Below is a small trained network, with its code and all its weights. Each question gives an input and a class and asks what happens when units are switched off, that is, made to give their printed mean instead of their output.

import numpy as np


def w(rows, s, z=0):
    codes = np.array(rows[::2]) - 128.0
    scale = np.full(codes.shape[1], s)
    scale[-1] = z or s
    return codes * scale


def f(y):
    return np.maximum(y, 0)


def log_softmax(a):
    a = a - a.max(-1, keepdims=True)
    return a - np.log(np.exp(a).sum(-1, keepdims=True))


def net(x, mask):
    res = np.array(x, float).reshape(1, 2) / 4 @ E
    y = f(res @ A[0][:, :-1].T + A[0][:, -1])
    res = res + np.where(mask, y, B[0][:, -1]) @ B[0][:, :-1]
    return log_softmax(res[-1] @ U[:, :-1].T + U[:, -1])


A, B = {}, {}
E = w([
[172,145,160,147,59,87,6,122,230,167,176,142],'x0',
[125,58,158,100,171,178,173,176,234,111,89,55],'x1',
],0.014)
A[0] = w([
[151,192,53,145,58,103,32,119,8,75,124,172,115],'N0',
[138,223,151,181,25,123,75,96,186,162,138,143,55],'N1',
[161,160,45,104,21,157,156,123,102,124,49,134,201],'N2',
[146,197,75,181,148,99,100,142,89,17,150,154,24],'N3',
[78,239,73,124,174,110,126,90,97,115,166,159,154],'N4',
[208,167,88,80,126,128,75,91,72,123,113,144,2],'N5',
[131,216,108,181,78,121,138,21,67,64,98,167,3],'N6',
[78,126,3,198,172,103,250,102,7,87,45,151,66],'N7',
],0.0066,0.0035)
B[0] = w([
[169,141,161,101,138,163,190,138,131,120,53,199,215],'N0',
[181,106,220,89,117,128,138,106,129,157,133,178,200],'N1',
[141,111,115,89,110,143,193,140,98,143,151,108,158],'N2',
[165,152,139,202,221,199,169,142,169,78,106,134,159],'N3',
[82,157,144,118,137,167,168,170,68,110,55,108,181],'N4',
[153,101,158,130,188,121,158,161,169,117,129,138,155],'N5',
[175,125,138,144,162,146,131,181,169,47,136,153,182],'N6',
[209,144,195,56,124,151,106,129,141,254,154,223,250],'N7',
],0.011,0.016)
U = w([
[125,106,164,112,198,194,144,218,174,47,81,95,154],'0',
[171,172,168,108,78,113,48,76,85,243,214,177,22],'1',
[154,160,155,90,1,154,131,120,59,144,94,104,249],'2',
[59,155,73,163,77,124,79,87,47,61,192,38,2],'3',
],0.0076,0.0035)

Each question gives the input, the list of numbers given to net, and the class t.
The units are the neurons (one row each of A and B). Each row of codes is followed by its name. A weight is (code - 128) times the scale printed after its matrix; where a second scale follows, it is the last column's (A, B and U).
mask holds one flag per neuron, in row order. A switched-off neuron (its flag False) gives its mean, the last column of its row in B, instead of its output. The means were averaged over made-up inputs and are rounded, as every weight is.
A unit's drop is (log p(t) with every unit on - log p(t) with that unit switched off) / (log p(t) with every unit on - log p(t) with every unit switched off).
The circuit of an input: a set's keep is (log p(t) with only the set's units on - log p(t) with every unit switched off) / (log p(t) with every unit on - log p(t) with every unit switched off). Starting from all 8 units, units are removed one at a time, each time the one whose removal leaves the highest keep (on an exact tie, the one counted first), for as long as the keep stays at least 0.8.
circuit, biggest first: the units of the circuit, biggest drop first
most important unit: the unit with the biggest drop
top k neurons: the k neurons with the biggest drops, biggest first
drop of u: that unit's drop, to one decimal
input [-7,0], class 1: most important unit : N7
input [-3,2], class 2: circuit, biggest first : N6, N3
input [0,-1], class 2: top 3 neurons : N7, N6, N3
input [-3,-5], class 0: circuit, biggest first : N6, N3
input [-4,-1], class 1: top 2 neurons : N7, N0
input [3,-1], class 2: top 2 neurons : N7, N5
input [8,-8], class 0: top 2 neurons : N7, N0
input [-2,2], class 2: top 3 neurons : N6, N3, N5
input [-6,-7], class 0: top 4 neurons : N6, N3, N4, N0
input [-4,1], class 1: drop of N7 : 0.2
input [-7,-1], class 1: drop of N7 : 1.0
input [-7,4], class 1: drop of N7 : 0.5
input [2,-2], class 2: drop of N6 : 0.1
input [-2,1], class 2: circuit, biggest first : N6
